What can hang from each mark
dobub: vusa zofova
nepi: fasod
relel: dobub
fasod: lipo
padit: dobub mutir nepi relel
vusa: dobub
tubon: dobub fivo lipo relel
lipo: dobub vusa
fivo: kina relel tubon
gagal: fasod mutir nepi relel
mutir: fasod gagal padit relel vusa zofova
kina: gagal mutir nepi padit
zofova: lipo padit tubon

Each row was made from one small tree. The marks that hang from a mark follow it in brackets, in alphabetical order. Every link used is in the known rows. Write each row's tree.
Known rows
vusa(dobub(zofova(tubon(fivo(kina) relel)))): [ 144 -187 -272 -187  -10   27    0  -82 -265   45  153   25  116  506
 -281 -248  431 -103   32  -50 -115   74  146  185   12  -11   82  118
  104  -26  112  292 -161 -145 -315   56  102  -66  -61   36 -124  193
 -117  153 -138   92  -27 -224  -22  -15   18  432  164  -57  293    5
 -301 -285  -16   87   84  178  152  186]
gagal(fasod(lipo) nepi relel(dobub)): [  21  166  212  137 -134  -52  -56 -160   28 -360 -153 -178  -65 -354
  177  -76 -351 -331   48  169  -19 -112  -27 -258   79  -87  181 -168
 -130   13 -128 -160  -80  182   72 -155 -292  101  -29  195 -184 -155
  143 -228  373 -544  135  -82    0  370 -205 -419  190  116   -7   13
  239  270  273  161   28  117   98  -35]
fasod(lipo(dobub(vusa zofova(padit(nepi))))): [-121  276   35  243  147   19 -130  -86   19   -1 -193  -61 -121  -25
  107  116 -145  294   30  108  -12 -162 -159  193  -56 -309 -137  256
  -50  153 -207 -268 -142  -33  -48   91  117    5 -158   94    5 -151
   99   -5 -175   40  101   89  212 -165 -143  107  -63 -182 -329  150
   13    3 -329 -314 -270 -153  -31 -308]
tubon(dobub(vusa zofova) fivo(kina) lipo): [ -43 -150 -309 -155   22  -85   14 -200 -296    3  -43   82  237  470
 -146   72  287  -13   54  -92  105   46   95  367   55  -88 -126  218
  189   81  -51  262 -124   92 -341   29  321   15  208 -122  -21  227
   67  147 -121   29 -124 -212   76 -132   -7  102  109 -206  204  300
 -289 -224   -7  263  280  281  128   33]
vusa(dobub(zofova(tubon(fivo lipo)))): [ -10 -117 -287 -184   39  108  -79 -217  -81 -101   22  -97  182  329
 -210  -32  255  -59  -35 -132  -48    0   19  273   53   -1 -220   16
  149  -62   67  256  -55    6 -287   92   56  -18    2  140  -75  134
  -87  153 -187  244  -72  -39  102  103   68  315  255  -65  141  -63
 -269 -179   18  239  134  130  240   20]
kina(gagal nepi(fasod(lipo))): [-102  301  145    3  -23  262  110  -93  246 -108 -178 -300 -190 -252
  -16  109   68  -80  -29   -5   81  -60  -79 -434   -4  166 -228 -241
   87 -223  324  131  293  163  152 -230 -172 -225  225  -58 -255 -172
  184  -97   30 -237   64  135 -135 -118  -67   93 -283  121 -162   52
 -125   -1   86  -58   -3 -158 -143  -11]
zofova(lipo padit tubon(dobub(vusa) relel)): [  71 -233 -254   68  165 -145 -118  145 -296  187  -82  181   79  198
 -244   35  188 -390   29   46  -82    6  -16  326 -171  403 -225  -96
  121  266  244   37 -183 -105 -139  373  291  248 -178   47  246 -127
  -43  181 -108   51 -126   -5   48  -56 -326    4  219  175  122 -109
  -49  -25  202  -21  408 -145  211 -130]
tubon(dobub(vusa) fivo(kina relel)): [ 114 -130 -157 -119   28  -22   21 -170 -310   56  -81  125  217  330
 -332  102  292 -225  250  -42  -22  123  170  125  -45  125  146  218
   92   64  -47  118 -184   30  -52   72  167   82   75 -178  -78  240
   30  132  107  -41 -105 -172  -31 -242   35    9  -33 -255  253  228
 -200 -210  -25  254  263  234   42  158]
mutir(gagal(nepi) vusa(dobub) zofova(padit)): [  41   -3  154 -181   87  255  339  161   92 -109  265   30   15 -394
  187  -88  -68 -220 -107   14  120  -53 -253 -342  384 -153  425  206
   24 -247  -76  118  365  127   31  -86 -215  155   39 -139   26   12
 -259   26  413 -140  -57  255 -179 -142  134   69 -291  239   55 -263
  125  125  -16    9 -141 -192 -172  188]
padit(dobub mutir(gagal zofova(lipo tubon))): [ -17 -312  129   -1   54   33  110   59  136  262  153  -93 -135 -129
  117  153 -106   35 -283  -73   56   40   49   28  115   94  323 -129
  -75 -208  -26  -48  226   -8   -4  134   34   26  229  -85  359  168
 -195  -20   18  245 -134  230  -68 -161   84    3 -124   36   63  -42
   35  100 -116  -76 -442 -154  -21  126]
zofova(lipo(vusa) padit(dobub nepi)): [-109 -103  161  113  -33  -31  -70  -11  -39  116  -28   56  -78 -110
  214  247 -213  224 -172 -113  -17  126  -27  134  133   20 -117  -31
  -63  167 -223 -435  -33 -230  103   98  110   15 -121   27  110  -85
  -14   26 -253  105 -225   78  -24 -136 -189   63   43   63 -166 -212
  161  -21   -9 -219  -12 -263 -192 -312]
fasod(lipo(dobub(vusa zofova))): [  17  321  111  175  112  -37 -108  -20  136  -31 -113 -119  -94    1
   -7   38  -45  319   60  181   -1 -186 -179  148 -110 -246 -115  182
 -150   13 -149   73  -53  116   23  -80  -48   17   23   -7  -85  -85
  139  -86 -106  -41  175   -5  286  -39 -107   30  -90 -239 -208  286
  -81   58 -290 -127 -283   94  -25 -184]
mutir(fasod(lipo(vusa)) padit(relel(dobub))): [ 113  -86  248  192 -145  247  -36  -28  270 -109  137  129 -278 -203
   11  -87 -186   89   74   43   67  -13 -267 -322    4 -232   13  305
 -212 -137   86  -41  220  130  219 -251  -41   72 -276 -185  180 -130
  -38  -76  106  -74  178   54  327  412  215  -94 -440   18 -303 -210
  118  149 -298 -157   49 -125 -184   25]
kina(gagal(fasod mutir nepi)): [-155  252  112   -4  -11   10   61    6   50 -354  -96 -237   66 -319
   77 -149 -251 -299  113   74   29   -6   99 -181  261  118  -37 -117
  212  109 -134 -189   81  106  185   30 -288 -112   24  194 -283  -46
  323 -115  417 -586   -8   -6 -477   95  -12 -293  236  160  -53  126
  280  128  460  243  162   97   -9  -36]
kina(padit(mutir(gagal vusa) nepi relel(dobub))): [-274 -302  -25   -8 -383  210  170  253  354  174   97 -147   92 -158
  270  210 -328   22  227 -169   87  -45   98 -307   61 -325  470  -66
  -76  -99  146 -446  232  -30   83   63   46  -27   32   87  165  246
 -212  134  158   26  105  250 -128    3  407 -226 -236  -93 -155 -159
  401  -55 -150  -69 -265  -45 -139  308]
dobub(vusa zofova(lipo tubon(fivo relel))): [ -85  -63 -300  -72   69 -172  -64  -64 -127  215 -128  121  162  469
 -211 -177  253  -52  -80   70  -84 -103   29  366 -153  183 -156   84
   25   44  131   52 -224 -214 -194  188  176  119   14   49  113  -41
   33  -24 -185  198  -77 -234   77  -28  -49  232  280  -59   66  143
 -221 -233   31  -79  128  208  362  -85]
fivo(tubon(dobub(zofova(lipo padit(nepi relel))))): [-105  -45  -21   64   42  -17  -83 -265 -455 -102  -13  207   11   -8
  203  264  -33 -112  -34 -187  -82  -15   79  209   88  167   56   26
  105  272  -13 -257 -144   19 -159  258  170  -71 -312  -35  240   90
 -159  109  -75  100 -146 -147  -25  -21   35 -109   56  -31   23 -142
  -41  -86    6   64  195 -272  126  -58]
padit(mutir(gagal vusa) nepi relel(dobub(zofova))): [-235 -267   63  104 -343  171  233  117  185  144   85  -77   60 -108
  416   71 -204  207   89 -189  125   -5  -14  -87   93 -422  543  141
  -15 -102 -105 -403  164  -82  103   48   26    9   23   37  191  160
 -116  -86  160  127  151  195  -35  -24  494 -143 -254 -185 -207  -49
  189  -70 -278 -147 -425   -8 -158  334]
fasod(lipo(vusa(dobub(zofova)))): [  66   50   95    2    3   50  -28  -93   11 -249   38 -165 -198  -14
  -52 -132   31  252  -44  -57  -20   -6 -122   98  117 -195 -136  187
  -80  -34 -101  278   20   59   98 -240 -170  -13 -121  -69 -248 -117
   16  -41 -184 -110  174  -59  313   56  -15  168 -120 -137 -133  -65
 -106  -48  -72  -51 -135   94  -90 -143]
gagal(mutir nepi relel): [   9  304  243  -68   35 -106   -2  -83   42 -237 -161  -83  135 -256
  103 -200 -152 -268   41   33  -71  -63   99 -216   73  170  162 -251
   54   -5 -217 -163 -127   12  155 -127 -294  109   26  136 -252  -78
  181 -141  247 -353  -12  -39 -234  149   26 -398  285  103   91   45
  233  141  356  181  115  208   35  -34]
vusa(dobub(zofova(lipo padit(mutir relel) tubon))): [  -9 -136 -130   14   86   92  -97 -118 -231   37   43   39 -106   32
  101  -67 -173 -109    6  -29 -203  128   41  336  -57  217  -57   81
   51   98  100  -71 -154 -221   66  215  101 -108 -326  191  340   17
 -279   69 -163  330  -56    0  105  111  -70  264  296    2    0 -273
  -59  -75  -37  -88 -192 -145  271   23]
padit(dobub(vusa) mutir(zofova) relel): [ -28 -164  308   24    6  141  134   77  269  313  -52 -244   18 -190
  237    9    8  342  116   53  -13  -17  -25  224  -10 -109  366   45
 -114  -29 -179 -408  128  -34  147   94  122  128   31  -54  211  343
   35  -18  -98  -83  -48   90  -33   43   93 -276   50 -316   -8  294
  -54  -10 -327 -146 -493  139   50  102]
dobub(vusa zofova(tubon(fivo(kina) lipo relel))): [   9 -259 -374 -132  -30 -154  -88 -142 -173  141  -37  164  208  564
 -199 -232  374   94   36    8  -14 -120  154  354 -156   20 -112  240
  110   94  130  230 -265  -81 -428  117  317   10  163  -33  -66  100
   22  120 -208  164  -99 -233   16 -134  -60  249  222  -77  225  297
 -313 -314  -81   29  197  254  341   43]
fivo(kina tubon(dobub lipo relel)): [ 185 -356 -128 -157  -42 -154  -36  -54 -344 -112  243  262  144  133
 -189   88  323 -166   82 -193  100   12  252   24   -5  159   44 -156
  196  297  130  347 -118  271 -334    7  142  -15  110 -214 -235  225
  -61  255   50  -55 -175 -154  -63  -98 -179 -263   10  -25  482  164
 -154  -82  140  399  497   99  -46  172]
nepi(fasod(lipo(dobub(zofova(tubon))))): [ 120  388   -4  235  106  103 -175 -161  126  -81 -155  -67 -184   -8
   42   12   31  169  -78  110  -28  -42  -69  -58 -295 -120 -127    1
 -180 -233   83  162   58  118 -104 -116 -204    5  107   -2   32 -153
  117 -171 -145  128   97   41  212  -13  -50  327 -155   28  -61   13
  -94  225 -218 -132 -278 -327  -62 -116]
zofova(lipo tubon(dobub(vusa) relel)): [  26 -223 -206   -3   56 -190  -55  107 -163  189  -94   56  187  207
 -277   -1  247 -239   17   52  -14  -43   22  251 -156  378 -114 -137
   87  166  236   77 -122  -42 -125  316  184  244 -119   36  113   -6
    8  118  -69  -15 -110  -33    9  -42 -160 -131  221  101  161  -29
 -100  -31  168  103  352   22  207  -23]
relel(dobub(vusa zofova(tubon))): [  87   77   23  186   32  -61 -113   23  -62   77 -164  -50   58   92
   26  -58  107   65  256    4 -129  -67   98  189   32 -173  -93  -84
 -139 -114   65    5  -87  -57   92  173   21   81   49  230  144 -131
  -63  -21 -110  -28  184    3   61  252  -15    0  104  -77 -144  -98
 -139  -84 -229   -3 -180  196  221  -18]
zofova(lipo(vusa) tubon(dobub fivo(kina relel))): [  58 -259 -314  -62   33 -121 -211 -258 -473  -10  -38  266   91  406
 -344   78  128 -238  -10 -182  -88  203  175  136 -199  336    2  250
   46   45   52  195 -272 -167 -156   90  171   27  -90 -185   24  113
  -90  100  -14  256 -243 -152  152 -323   53  349  -30  146  172 -157
 -120 -136  179  150  371 -209   79  118]
padit(mutir(fasod gagal) relel): [ 118 -152  155   54 -106  200  283  116  295  172  154   86  -85 -223
  168   33 -108   15   21    8  111   97  -45 -174   46  105  197   -8
    7 -191   -7  -33  155   59  263 -112    2 -108   36 -214  164  130
  -78  -13  108  109   85   68 -148  145  286 -187 -230  -71  -30   39
  182   21 -151  100 -244  -11  -90  218]
vusa(dobub(zofova(tubon))): [ 174   61    5  -38   39   63  -19  -55  -77  -85   22 -103   43   42
  -74 -100  202  -12   28  -34 -129   -6   52  134  137    5  -60  -81
    1 -103   39  203  -27    5   15  102 -134  -66  -89  142  -17   35
 -149   78 -116   18   82   -5  -30  147   34  151  108  -54   59 -208
 -206  -81  -83  138 -123   81  113   -4]
dobub(vusa zofova(lipo padit(mutir))): [ -69   77  -81   37  171 -134   22  -16 -180  127 -105  229  -86   12
  136  -31 -236   19  -44   34  -49  120   96  363   27   43 -217   34
   36  144 -110  -98 -212 -175  263   39  121  -61   79   45  278 -175
  -64  -74 -109  219  -39  -66   86  -54 -264   20  196 -221  -90   53
  -31  -94  -46 -161 -228  179  101 -235]
zofova(lipo padit tubon): [ 185   39  -21   69  142  -69 -153    2 -119   13  -72  233    7  -77
  -54   88 -135 -304  -95  -35  -86   46   19   77  -44  311 -293 -228
   33   12  145   21 -129 -131  133  238   53  -44  -55   95  208 -243
 -184   37 -113  193  -81   47  -20   69 -365  224   86  181   41 -235
  -28   30  152   27   -6 -196   56 -275]
kina(gagal(fasod) nepi): [-100  166   97   43  -82  117   77   75   42 -142  -50 -232  -25 -293
  -15   60  -76 -217   47   50   43  -74  -42 -196  179  229 -200 -275
  183   76   95  -65  129   72  210   22  -62 -318   86   47 -225    4
  134  -35  236 -395   41   85 -332   -6  -88 -147   40  180 -133   74
  -16  -36  296  165  119  -31  -33   18]
fasod(lipo(dobub(zofova(tubon(fivo relel))) vusa)): [ -51    8 -286  196   73  -20 -336   10   33   54  -28  -44 -115  470
 -263 -109  165  237  -76  -28  -72 -133 -204  297 -457 -170 -150  289
 -107   87  -19  111 -217 -163 -388  -92   88  112 -125 -117 -164  -21
  235    9 -306  226   83 -103  513 -101   30  490  -65   35 -181  181
  -56  -44  -45 -286    2 -274   36 -114]
gagal(fasod(lipo(vusa)) mutir relel(dobub)): [  49   65  174  221  -36  -62 -152  -57  -88 -476 -121 -211 -255 -204
   40 -209 -334 -269  104   12  -43   47   66 -192   -9 -112  -64 -158
  -73   48 -230 -144  -33   42  195 -200 -120  217  -85  168 -214 -343
  248 -344  238 -536  239    9  260  258  -93 -258  228  154 -152   36
  349  249  382   37   75  177    0  -17]
tubon(lipo(dobub(zofova) vusa) relel): [ -54  -25  -88   88  -14 -121 -267  202   59   64  118  139   15   32
  -19 -141   -5  455  -38    7    1  -55 -203  270 -281 -172 -270  164
  -38  366 -159  237 -113  -14 -142 -182   15   -4   -4 -111 -249    1
  213    6 -220  263  -22    1  294   -2  -76   52   40   57   -1  158
   47   93  -31 -146  212 -108  -88  -59]
zofova(lipo(vusa(dobub)) padit(mutir)): [  -1 -116  -91  -57  154   -7  -20   33 -192   23  131   80 -145  -95
   -5    8 -307  -60  -33 -134  -29  350   42  150   59  106 -258  -60
   33  147 -117  -12  -94 -245  318  -99    4  -33 -221    6   21 -167
 -184    1 -114  235 -131   69  194   11 -265  167  222   54  -69 -278
  113  -33  169  -42  -55  -46 -107 -118]
mutir(padit relel(dobub) zofova(lipo)): [  14  -87  172 -138   65  -48   39  166  153   -5  182  245   20 -298
 -115  -64 -238  -95 -224   54  186   52 -250 -370  141 -190  258   80
  -45  -90  -52  -21  276  189  258   33  -79   61 -112 -101  361  -42
 -220 -145  400  148   18   86   18  326  -50 -140 -345   55   48 -182
  -41  278  -57  -59  -63  111 -233   77]
dobub(vusa zofova(lipo tubon)): [  25  131  -33   27   85 -195  -59 -113 -104   61 -171  105   67   96
   16  -87   28   70  -65   96  -85 -112   70  235   24  163 -186   -5
  -73  -67   58   63 -143  -85   81  196   36   -7   36   99  190 -158
 -101  -82 -138   99  -10 -102    4    2  -90   60  173  -18  -69  -38
 -185  -95  -89   -1 -133  142  281 -179]
lipo(dobub(zofova(padit(nepi(fasod)))) vusa): [ -55  379  -15  255  126   83 -141  -53  -72   78 -119  116 -154 -121
  300   47 -158  391  -37  -26  -22  211  -68   31 -148 -289 -221  104
 -147   56 -260 -207    0 -168   64 -175  -69  -39  -90  -97    3 -220
  142 -177 -227  243  -57   72  102  -81  -17  307  -65  151 -240 -151
  128  127 -171 -333 -134 -503 -233 -186]
dobub(zofova(tubon(relel))): [ 150  -41  -44   56  -37  -75 -100  131   11   70  -42  112   64  108
  -95 -220  260   29  -37   -7 -114 -122   25  223 -125   61  -43  -83
   26   86  113  148 -155  -57  -60  111  -44  -12   57   26  -18    6
   52   56 -165   53  110 -103  -41  105  -59   59   11  -57  140   29
 -159  -72   -6  -39   -9   41   94  -79]
kina(gagal mutir(vusa)): [ -22  173   87 -261  -17   32  300  312  206  -82  118 -112   55 -108
  -48  135   98 -119   61  -19   77  -14  -12 -341   72  -80  -39 -119
  146 -199  170    4  235  -26  112  -82  -12 -154  163   93 -161   29
   21  135  187 -223  135  196 -159 -263  276 -148 -279  -59 -126   79
  -34  -30  152  -17   10   68 -216   39]
mutir(gagal vusa(dobub)): [ 178 -110  125 -171 -130  169  354  217  176  -62  287  -89   93 -157
   10   53   77 -140  -22  -38  173    4 -132 -325  298  -93  257  -46
   25 -250  -11  217  345  146  129  -84 -173   73   87 -128  -77   33
 -228   -1  270 -105   82  197 -110 -104  178  -12 -238   12   64 -124
   56  -10  -27  202 -108  120 -264  216]

Which tree is each row?
[ -62  -90 -114  -45   34 -200   35  107 -203  118  -38  129  115  172
 -130  -76  207  -47  -45   83   -5  -30  -48  351   -6  154  -99   27
   93  258   47  181  -86   19  -52  118  122  143    2  -17   89   26
  106   31  -74  -27  -47 -158   58  -19 -113 -181  128 -131  164  113
 -121  -35   85   18  312  223  111  -45] => tubon(dobub(vusa zofova(lipo)) relel)
[  70 -155   52  128  -65  -68  -35  122   51  247  -59  -65   21  245
   24 -108  389  258   47  124 -157 -203   44  377  -45   13   92   48
 -113   79    5 -100 -100  -42 -185  200   96  153  106   67  134  133
  109  106 -236  -83   28  -90  -87  -44   -8  -84  130 -176   37  141
 -145 -144 -264 -174  -58  136  201  -43] => padit(dobub(vusa zofova(tubon(relel))))
[  29  441  218  -66   61  -17   82 -193   66 -218 -225  -70   70 -307
  215 -231 -118 -267   18   91  -34   76  169 -394    2  182  134 -312
  -16 -178 -124 -118   33   58  177 -278 -405  162  151   72 -204 -182
  241 -312  260 -327  -80  -51 -310  146   35 -310  270  190  177  -17
  236  243  330  148  114   94    0   29] => gagal(mutir nepi(fasod) relel)
[  11  106  -71 -319   80  -32  154   44  -60    4  139 -147   48  264
 -268  188  156 -173  140  -63   16  161  182 -204   60  -25 -140  -55
  184 -159  170  148   40 -131  -78  -98  183 -348  149   11 -256  115
   10  193   26  -89   52  -70 -176 -164  137  166 -130  -94   30  268
 -190 -223  191  100   82  192  -96   65] => tubon(fivo(kina(gagal mutir)))
[ 126 -277  -99 -210  -43 -145  -47 -142 -407 -197  351  214  -70  171
  -36 -245  259  284   54 -154  -18   24  225   75  134  -61  -26  191
   21  242  -46  468 -130  115 -244 -249    6 -123  -57 -196 -373   75
 -166  116  -81   36  -97 -234   94 -103  -43   11  113   16  257   -1
 -186 -215  -77  139  299  190   87  204] => fivo(kina tubon(lipo(vusa(dobub(zofova))) relel))
[-325   52   61 -157 -107  155  182  170  390  -34 -143 -330  -53  -85
  128  151   33   98   21   -4   53   67  185 -461  161  -48  178 -157
   81 -100  -13 -471  365  196    4   58  -99  -98   91  173   30  221
  261   97   76 -312  -50   86 -612 -176  240 -172  -94    8  -90  -34
  354   68  104 -125   69  -46 -160   83] => kina(gagal(mutir(relel)) padit(dobub nepi(fasod)))
[  -3  198   87  -38   50 -188   42  -55  -45   31 -119  121   63  -22
   65  -56  -60  129  -60  114  -11  -50    7  186  123   63 -185    6
  -56    9  -64   85  -62  -27  221   29  -23  -45  101   31   87 -139
  -38 -142  -76   30   -3 -135    2   39 -143  -60  114 -176  -22   93
 -137  -64  -71    7 -105  316  113 -189] => dobub(vusa zofova(lipo))
[ 244  200  270  119   60   92  163   74  260  -71  103   23 -278 -221
   87   96  -87 -113 -166  206   97  -91 -250 -479   -7  -18  108  -24
 -150 -251 -145  245  180  277   16 -337  -96  -25   22 -177   -9  -76
   12 -115  203  -57  178  143  162   -4  158 -150 -310  170 -154   60
  261  257 -132  -19 -100 -131  -98  137] => mutir(fasod(lipo(dobub)) gagal(relel))
[  50  -41  229   34 -198  135  138 -200  215  -30   32 -134 -215 -257
  151   71 -200 -209 -130   11  179   -3  -40 -710  128 -303  315 -102
 -186 -243   51  -59  368  275   45 -273 -217  102   21 -164  120 -256
  -60 -301  347  -97  173  189   33  204  213 -302 -337  110  -96  -94
  149  198 -172 -143  -30  -61 -195  177] => mutir(gagal(relel(dobub)) padit(nepi(fasod(lipo))))
[  58  321  201   12  -39  -44   -8 -252  149 -175 -252  -78 -151 -263
  249 -162 -145   55 -128   85   29  -16  -46 -361 -143   21   68  -28
 -231 -180 -108   25  -16   84   83 -493 -382  142   35 -203 -283 -278
  215 -319   49 -297   -7 -126   79   63  -50 -144  -15  244  -67  -26
  157  199  184  -89   17 -152  -10 -122] => gagal(nepi(fasod(lipo(vusa))) relel)
[  73   54  -32  -95   64  -40  -29 -118 -168 -104   38   -1   27   28
  -68  -86   45  -66 -112    8 -119   25   45  126  164  167 -136  -80
   11  -88   90  233  -22  -43   45  132 -115  -92 -116  192   85  -46
 -229    8  -97  146  -32  -30   16   99  -53  197  186   26   78 -299
 -183  -33   -1  121  -59   70  167  -40] => vusa(dobub(zofova(lipo tubon)))
[-334    0  -55 -142   59  -38  241  210  265  113    0  143  162 -255
  170   32 -294  289 -366    4  317   81 -207 -250 -118 -257  518  174
   97  -88 -380 -555  115  -71  118   89   24   77 -128   -3  177  228
  -78 -138  313  307 -196  275   -9 -401  184  -56 -218  -14 -117  -37
  161  239  -67 -210 -461 -202 -349  142] => padit(mutir(relel vusa zofova(lipo(dobub))) nepi)
[  30 -180 -369  -49   59 -109 -208  -13  -62  239   40   65  252  480
 -300  -39  233   73  150   81   31  -69   39  194 -362   32 -131  131
   50  143   97  115 -220  -99 -445  145  334   82    1  -17 -155  141
   30  154 -132  255 -190  -41  113 -164 -152  259  274  101  170  309
 -144 -137  -80   57  230   20  194  106] => zofova(tubon(fivo(kina) lipo(dobub(vusa)) relel))
[ 181  259  -38  265  212   29 -284  100 -109   46  -28  150  -68   26
   29   71  -35   13   38   28 -165  -28  -92  226 -178  -59 -219  -10
  -67   67  -59   40 -168  -87  -51  140   32  -87  -70   75  179  -89
  -48   73 -165  253   62   78  131   44 -165  321   -3   93 -108 -113
  -15   80 -132 -129 -174 -357   -2 -181] => lipo(dobub(zofova(padit tubon)))
[ -32   81   97  106  -22 -148 -145   46 -119  -40   12  134  -75  -71
  106  -30 -226  178   -4  -97  -55  138  -23  108   86 -165 -226  -41
 -161   22  -83  127  -19 -121  272 -130  -87  -40   23   67   44 -239
  -38 -173 -132  138   59  -62  241  251 -105  105  -12   28 -145 -225
   35   43   10  -68  -34  102  -80  -93] => relel(dobub(zofova(lipo(vusa))))
[  -8  -39   66   39 -173 -114  169  109  190 -135  113   22   70 -280
   89    6 -242  -66 -129  198  242 -113 -174 -291  165  101  372  125
    4  -19 -230 -122   51  266   76   14 -257    5    0 -229  -71   -3
   46 -148  538 -281   81 -133 -474  117  -41 -290 -119  206   73  109
  256  205  281  294    6   -5 -102   23] => mutir(gagal(fasod nepi) relel)
[-261 -142    5   31 -231  134  -94   82  242  168  -98 -205  117 -162
  138  170 -341   72  348 -157  -86   69  219  -42  -26 -219  149 -265
  -65  108  143 -508  -21 -121  190  127   50 -126 -124  274   53  247
  -89  179 -116   40   63   96  -91  312  106 -260   74 -228  -83 -127
  269  -55  -88  -11 -210   57  -11   70] => kina(padit(mutir nepi relel(dobub)))
[-101 -253 -180   42  -51  -99 -162    1  -92  216   39   62  -23  497
  -83  -50  231  189 -224  -66 -133   -6  -27  422 -155   89  -71  133
  -98   85  -35  -44 -141 -269 -314   51  145  117   27  -35  123   99
  119   25 -348  251 -168 -190  176 -104   33  349  142   17    5  -11
  -71 -160   38 -228  145  -94  129  -81] => padit(dobub(zofova(lipo(vusa) tubon(fivo relel))))
[  40 -179  203 -141 -211   46   85  174  170  112  404 -189 -147   53
   13  369  -57  117  231  120 -109 -115  162 -283   96   55  293   33
 -195 -144  309   36  225   69 -213  -20  175 -254  182  -81   60  350
 -240  341  -30 -124  104   -4 -281 -119  243 -129 -301  -96  174  122
  141  -24 -155   20  -24   -7  -76  177] => fivo(kina(mutir(gagal) padit(dobub relel)))
[ -42  340  111  133   14  149  -24 -170  284  -29 -180 -181  -37 -236
   66  183 -139  224  -54   50  142   47  -71 -277 -157 -192  -41 -122
  -83 -127  -46 -197  144   87   43 -112 -202   23    0   -1 -193 -110
  173 -173  -65   33  -16  154   53  -56  -85   74 -162  -52  -68   69
   56  223 -162  -72 -230 -269 -315 -142] => padit(nepi(fasod(lipo(dobub))))
[-164  328  114 -132  118  183  286  133  143  -75   99 -107 -157 -189
 -154  149  151 -114   82   80  -13  -18  -25 -446  165  283 -275 -193
  219 -290  327   41  207  -41  159 -160   71 -355  139  130 -186   10
   27  227  122 -153   76  200 -290 -163  332 -168 -267  109 -225 -113
  -74  -55   84   18  219  -54  -71   99] => kina(gagal mutir(fasod) nepi)
[  49 -320 -121  -97  -72  -35  -48  175   21   15   51   69  231    9
 -244   49  234 -157   -3 -108   98   -5  -77  193 -116  144 -163 -203
  243  330  128  246  -13  174 -161   77   87  138   83  -67 -175  160
  164  216  -72    1  -88   25   13   88 -177 -259   39  -59  360  129
  -45   68  251  264  499   79 -109  -15] => tubon(dobub lipo relel)
